Below is a small trained network, with its code and all its weights. Each question gives an input and a target symbol and asks what happens when units are switched off, that is, made to give their printed mean instead of their output.

import numpy as np


def w(rows, s, z=0):
    codes = np.array(rows[::2]) - 128.0
    scale = np.full(codes.shape[1], s)
    scale[-1] = z or s
    return codes * scale


def norm(h):
    return h / np.sqrt((h * h).mean(-1, keepdims=True) + 1e-5)


def f(y):
    return np.maximum(y, 0)


def softmax(a):
    e = np.exp(a - a.max(-1, keepdims=True))
    return e / e.sum(-1, keepdims=True)


def log_softmax(a):
    a = a - a.max(-1, keepdims=True)
    return a - np.log(np.exp(a).sum(-1, keepdims=True))


def net(x, mask):
    ids = ['αβδεζηθλξπσφψ'.index(c) for c in x.split()]
    T = len(ids)
    res = E[ids] + P[:T]
    r = norm(res)
    for j in range(3):
        rows = slice(3 * j, 3 * j + 3)
        q, k, v = (r @ M[0][rows].T for M in (Q, K, V))
        z = softmax(np.where(np.tri(T) > 0, q @ k.T / 3**0.5, -1e9)) @ v
        o = O[0][rows]
        res = res + np.where(mask[j], z, o[:, -1]) @ o[:, :-1]
    y = f(norm(res) @ A[0][:, :-1].T + A[0][:, -1])
    res = res + np.where(mask[3:7], y, B[0][:, -1]) @ B[0][:, :-1]
    return log_softmax(norm(res)[-1] @ U[:, :-1].T + U[:, -1])


Q, K, V, O, A, B = {}, {}, {}, {}, {}, {}
E = w([
[182,103,117,122],'α',
[115,109,91,134],'β',
[106,184,125,59],'δ',
[104,97,99,132],'ε',
[64,116,111,93],'ζ',
[151,161,156,84],'η',
[118,147,170,156],'θ',
[158,144,142,163],'λ',
[39,147,160,170],'ξ',
[150,51,140,66],'π',
[123,119,65,124],'σ',
[160,55,135,191],'φ',
[91,220,34,254],'ψ',
],0.016)
P = w([
[6,174,242,128],'0',
[69,149,160,114],'1',
[76,136,109,113],'2',
[89,129,75,121],'3',
[75,112,66,129],'4',
[76,98,44,126],'5',
[54,74,39,138],'6',
[49,52,59,134],'7',
],0.0024)
Q[0] = w([
[118,158,93,132],'h1',
[103,99,122,159],'h1',
[206,49,86,49],'h1',
[174,142,165,177],'h2',
[121,225,134,100],'h2',
[90,89,208,9],'h2',
[235,116,164,255],'h3',
[126,89,189,139],'h3',
[106,79,122,137],'h3',
],0.015)
K[0] = w([
[102,145,99,122],'h1',
[102,107,122,157],'h1',
[183,56,102,78],'h1',
[113,150,162,176],'h2',
[103,244,129,113],'h2',
[47,99,131,32],'h2',
[92,103,182,4],'h3',
[113,110,88,57],'h3',
[93,134,111,112],'h3',
],0.018)
V[0] = w([
[102,118,203,7],'h1',
[126,26,166,69],'h1',
[54,255,115,10],'h1',
[103,100,58,44],'h2',
[187,188,58,151],'h2',
[216,145,132,90],'h2',
[149,80,129,82],'h3',
[161,175,66,128],'h3',
[20,131,136,36],'h3',
],0.0069)
O[0] = w([
[94,28,63,122,130],'h1',
[203,60,64,98,91],'h1',
[2,38,142,139,239],'h1',
[66,159,77,72,149],'h2',
[86,155,200,86,129],'h2',
[157,136,185,37,78],'h2',
[169,197,147,128,7],'h3',
[106,101,75,149,135],'h3',
[125,201,148,72,198],'h3',
],0.0063,0.0023)
A[0] = w([
[146,174,250,142,2],'n1',
[97,134,226,113,160],'n2',
[126,69,191,103,105],'n3',
[111,170,102,128,142],'n4',
],0.014,0.0049)
B[0] = w([
[37,2,7,214,193],'n1',
[199,102,210,93,255],'n2',
[166,193,87,219,176],'n3',
[189,137,165,137,203],'n4',
],0.0098,0.0048)
U = w([
[216,165,132,81,253],'α',
[134,255,116,192,157],'β',
[76,101,125,42,196],'δ',
[133,140,90,138,79],'ε',
[77,100,76,100,111],'ζ',
[171,82,208,83,128],'η',
[143,131,140,136,42],'θ',
[157,4,126,222,55],'λ',
[97,135,229,172,107],'ξ',
[179,42,85,60,104],'π',
[100,188,110,99,138],'σ',
[235,125,122,196,166],'φ',
[121,86,99,136,117],'ψ',
],0.0098,0.0036)

Each question gives the input, a string of symbols that net reads in full, and the target symbol t.
The units are the heads (3 rows each of Q, K, V and O) and the neurons (one row each of A and B). Each row of codes is followed by its name. A weight is (code - 128) times the scale printed after its matrix; where a second scale follows, it is the last column's (O, A, B and U).
mask holds one flag per unit, heads first, then neurons. A switched-off unit (its flag False) gives its mean, the last column of its rows in O or B, instead of its output. The means were averaged over made-up inputs and are rounded, as every weight is.
A unit's drop is (log p(t) with every unit on - log p(t) with that unit switched off) / (log p(t) with every unit on - log p(t) with every unit switched off).
The circuit of an input: a set's keep is (log p(t) with only the set's units on - log p(t) with every unit switched off) / (log p(t) with every unit on - log p(t) with every unit switched off). Starting from all 7 units, units are removed one at a time, each time the one whose removal leaves the highest keep (on an exact tie, the one counted first), for as long as the keep stays at least 0.8.
units of the circuit, in order: the units of the circuit, biggest drop first
unit that matters most: the unit with the biggest drop
top k neurons: the k neurons with the biggest drops, biggest first
heads that matter: for each layer, one digit per head in row order, 1 if its drop is at least 0.15 and else 0, layers parted by /
drop when u is switched off: that unit's drop, to one decimal
input ξ ξ β, target β: heads that matter -> 110
input η δ ξ σ θ η σ η, target δ: unit that matters most -> h1
input η σ φ β, target φ: heads that matter -> 100
input δ ξ ε φ ε, target φ: heads that matter -> 100
input ζ σ α σ, target α: heads that matter -> 110
input θ δ α ε ξ λ φ φ, target φ: heads that matter -> 100
input ε ξ β, target β: top 2 neurons -> n2, n1
input σ σ α, target α: units of the circuit, in order -> h1, h2
input θ θ π θ ξ η, target π: heads that matter -> 100
input σ ε ξ φ η, target φ: heads that matter -> 101
input ζ ξ δ ε η, target δ: heads that matter -> 111
input ξ ζ φ σ σ σ, target φ: units of the circuit, in order -> h1, h3
input π ψ α, target α: drop when h1 is switched off -> 0.7
input σ ε φ ε ε, target φ: unit that matters most -> h1
input π ξ θ, target λ: drop when n2 is switched off -> 0.2
input β σ λ ξ π ξ φ, target φ: drop when n1 is switched off -> 0.1
